grid = [95  8 81 11 77 24  8 44 57 23 56 58 85]
grid[0] => 95
grid[-12] => 8
grid[-10] => 11
grid[5] => 24
grid[-7] => 8

W =
[[-29 -12 -22   9   9 -32   1 -26 -32]
 [-26  16 -31  -8  10  18 -29 -15   3]
 [-17  24 -20  -3  21  22 -23  -7   8]
 [-13  25 -17  -4  21  25 -25  -4  11]
 [-34 -22 -29   4   1 -39  -7 -32 -39]
 [-27 -11 -21   8   9 -30   1 -24 -30]
 [  9 -26  12  -6 -26 -28  18   0 -14]
 [ 22   9  15 -17 -13  26  -8  19  26]
 [ 18 -28  21  -2  12 -28 -21   2 -23]]
W[-9,0]	-29
W[:, -9]	[-29, -26, -17, -13, -34, -27, 9, 22, 18]
W[5,0]	-27
W[4,-9]	-34
W[:, -7]	[-22, -31, -20, -17, -29, -21, 12, 15, 21]
W[0,2]	-22
W[-2]	[22, 9, 15, -17, -13, 26, -8, 19, 26]
W[-5,8]	-39
W[-6,2]	-17
W[3,1]	25
W[:, -4]	[-32, 18, 22, 25, -39, -30, -28, 26, -28]
W[8]	[18, -28, 21, -2, 12, -28, -21, 2, -23]
W[-1,1]	-28
W[0,-8]	-12
W[4,1]	-22
W[7,1]	9
W[1,7]	-15
W[:, -2]	[-26, -15, -7, -4, -32, -24, 0, 19, 2]
W[:, -3]	[1, -29, -23, -25, -7, 1, 18, -8, -21]
W[-8]	[-26, 16, -31, -8, 10, 18, -29, -15, 3]
W[-3,6]	18
W[-4,-3]	1
W[1,-1]	3
W[-5,3]	4
W[-5,7]	-32
W[-7,-3]	-23
W[8,0]	18
W[0,-3]	1
W[:, -8]	[-12, 16, 24, 25, -22, -11, -26, 9, -28]
W[-7]	[-17, 24, -20, -3, 21, 22, -23, -7, 8]
W[1,6]	-29
W[-9,7]	-26

data =
array([ 3.191,  4.154, -6.503, -1.282,  2.620,  4.106,  0.743,  4.339,
        0.893,  1.568,  0.207])
data[0]	3.191
data[1]	4.154
data[3]	-1.282
data[10]	0.207
data[6]	0.743
data[7]	4.339

a = -6.631,-0.366,-0.847,-6.426,-7.495,5.608
a[0] -> -6.631
a[2] -> -0.847
a[4] -> -7.495

arr =
[[-1.265  4.222 -1.266  1.758  0.454  0.578  1.488 -0.255  0.094  1.114
   0.454  7.056 -2.068  4.844  3.795  1.862]
 [ 0.070  1.076 -0.239 -0.147 -1.490  0.230  0.574  0.673  0.120 -0.568
   0.186  0.529  0.428  0.109  1.469  0.556]
 [ 1.092  0.821 -0.891  0.163  1.266 -0.240 -1.830 -0.451 -1.368 -1.761
  -2.581  0.389  1.143  0.065  0.013 -0.415]
 [ 2.444  1.778  1.179  1.272 -0.658  0.149  1.492 -0.215  0.153 -0.109
   0.899  1.955 -0.521  0.577 -0.650  1.128]
 [ 2.606  0.341 -0.205 -0.104  1.968 -0.060 -0.006 -0.148 -0.567  1.129
   1.566 -1.725  0.164 -1.804 -2.679  0.354]
 [-0.556  0.109 -2.184  0.726  0.634 -0.294  1.090 -0.658 -0.723 -4.593
   0.019  0.011 -1.740 -0.848 -1.004 -0.513]]
Rows and columns are counted from 0.
row 0 col 0 = -1.265
row 3 col 11 = 1.955
row 1 col 8 = 0.120
row 3 col 10 = 0.899
row 1 col 15 = 0.556
row 2 col 11 = 0.389
row 2 col 9 = -1.761
row 5 col 9 = -4.593
row 0 col 7 = -0.255
row 0 col 13 = 4.844
row 4 col 3 = -0.104
row 4 col 10 = 1.566
row 3 col 8 = 0.153
row 0 col 14 = 3.795
row 4 col 15 = 0.354
row 5 col 6 = 1.090
row 3 col 2 = 1.179
row 3 col 13 = 0.577
row 5 col 2 = -2.184
row 4 col 13 = -1.804
row 4 col 7 = -0.148
row 2 col 1 = 0.821
row 0 col 15 = 1.862
row 0 col 2 = -1.266
row 5 col 4 = 0.634
row 3 col 1 = 1.778
row 4 col 6 = -0.006
row 5 col 12 = -1.740
row 0 col 8 = 0.094
row 2 col 4 = 1.266
row 3 col 12 = -0.521
row 1 col 13 = 0.109
row 4 col 5 = -0.060
row 0 col 3 = 1.758

m =
-2.681,-0.069,2.225,-3.517,1.935,-1.169
2.113,-0.658,0.765,0.077,0.460,0.369
5.415,-1.762,-0.716,2.265,-2.865,0.809
-0.421,0.063,1.892,3.129,-1.170,-1.031
-1.442,0.265,-1.792,-7.728,1.527,-0.752
m[0, 0] -> -2.681
m[4] -> [-1.442, 0.265, -1.792, -7.728, 1.527, -0.752]
m[2] -> [5.415, -1.762, -0.716, 2.265, -2.865, 0.809]
m[2, 4] -> -2.865
m[4, 3] -> -7.728
m[2, 3] -> 2.265
m[2, 1] -> -1.762
m[1, 0] -> 2.113
m[0, 4] -> 1.935
m[:, 2] -> [2.225, 0.765, -0.716, 1.892, -1.792]
m[1, 4] -> 0.460
m[3, 3] -> 3.129
m[3, 4] -> -1.170
m[0, 5] -> -1.169
m[4, 1] -> 0.265
m[:, 5] -> [-1.169, 0.369, 0.809, -1.031, -0.752]
m[4, 2] -> -1.792
m[1, 1] -> -0.658
m[3, 0] -> -0.421
m[1] -> [2.113, -0.658, 0.765, 0.077, 0.460, 0.369]
m[1, 5] -> 0.369

A =
[ 0.814  1.792 -4.569 -4.290  1.618  0.341 -0.736  2.154 -5.814 -3.071
  4.109 -1.766  2.399 -6.409  2.232]
A[-15] -> 0.814
A[5] -> 0.341
A[6] -> -0.736
A[-13] -> -4.569
A[1] -> 1.792
A[12] -> 2.399
A[9] -> -3.071
A[-12] -> -4.290

B =
[[  32  356  -65  532  633  422  231  141  540 -543  318  180  382   74]
 [ 267  344   96  305  205  171  229  244  250   10  268  241  290  145]
 [ 479  231  239  577  797  100  441  433 -108  -80  110  199  309  455]
 [ 231  181  401  454  151  435  270   74  552 -149  485  284   91   39]
 [ 218  303  133  427  123  225  198  259  275 -115  307  413  272  152]
 [-227  -21  124  458  568  470  165 -635  127 -405   54 -218  402  142]
 [ 236  376    9  354  147  113  182  330  155  -45  215  388  360  195]
 [ 154  187  162  105  407  358  -37  335  253 -106  216  250  206  -67]
 [ 503   39 -196 -209 -166 -325  171  467 -408  182  118  263  178  421]
 [ 127  305  101  230  100  291  101  307  323  -89  296  367  279   62]
 [ 145  253  194  609    5  306  166  283  309 -285  364  658  249  164]
 [ 128  454  471  984  249  598  285  136  524  -65  450  264  214 -417]
 [ 234  355   39  363  144  142  196  312  186  -54  233  374  333  178]]
B[-13][0]: 32
B[10][5]: 306
B[9][-12]: 101
B[7][10]: 216
B[:, 13]: [74, 145, 455, 39, 152, 142, 195, -67, 421, 62, 164, -417, 178]
B[-7]: [236, 376, 9, 354, 147, 113, 182, 330, 155, -45, 215, 388, 360, 195]
B[10][6]: 166
B[-10][-14]: 231
B[-9][-1]: 152
B[7][13]: -67
B[10][1]: 253
B[4][5]: 225
B[-7][-14]: 236
B[3][-9]: 435
B[3]: [231, 181, 401, 454, 151, 435, 270, 74, 552, -149, 485, 284, 91, 39]
B[-11][7]: 433
B[-7][7]: 330
B[3][-5]: -149
B[5][-10]: 568
B[-5][10]: 118
B[:, 7]: [141, 244, 433, 74, 259, -635, 330, 335, 467, 307, 283, 136, 312]
B[:, 10]: [318, 268, 110, 485, 307, 54, 215, 216, 118, 296, 364, 450, 233]
B[11][-10]: 249
B[-4][1]: 305
B[-13][-13]: 356
B[-13][-10]: 633
B[-6]: [154, 187, 162, 105, 407, 358, -37, 335, 253, -106, 216, 250, 206, -67]
B[:, 9]: [-543, 10, -80, -149, -115, -405, -45, -106, 182, -89, -285, -65, -54]
B[-12][-10]: 205
B[0]: [32, 356, -65, 532, 633, 422, 231, 141, 540, -543, 318, 180, 382, 74]
B[:, -11]: [532, 305, 577, 454, 427, 458, 354, 105, -209, 230, 609, 984, 363]
B[6][5]: 113
B[-12]: [267, 344, 96, 305, 205, 171, 229, 244, 250, 10, 268, 241, 290, 145]
B[-3][-14]: 145
B[-5][-8]: 171
B[6][1]: 376

M =
[ -51.28  116.90 -137.01   -4.96  -45.73  122.70 -183.82 -149.86 -102.75
   44.75]
M[-10] => -51.28
M[2] => -137.01
M[6] => -183.82
M[-9] => 116.90
M[-5] => 122.70
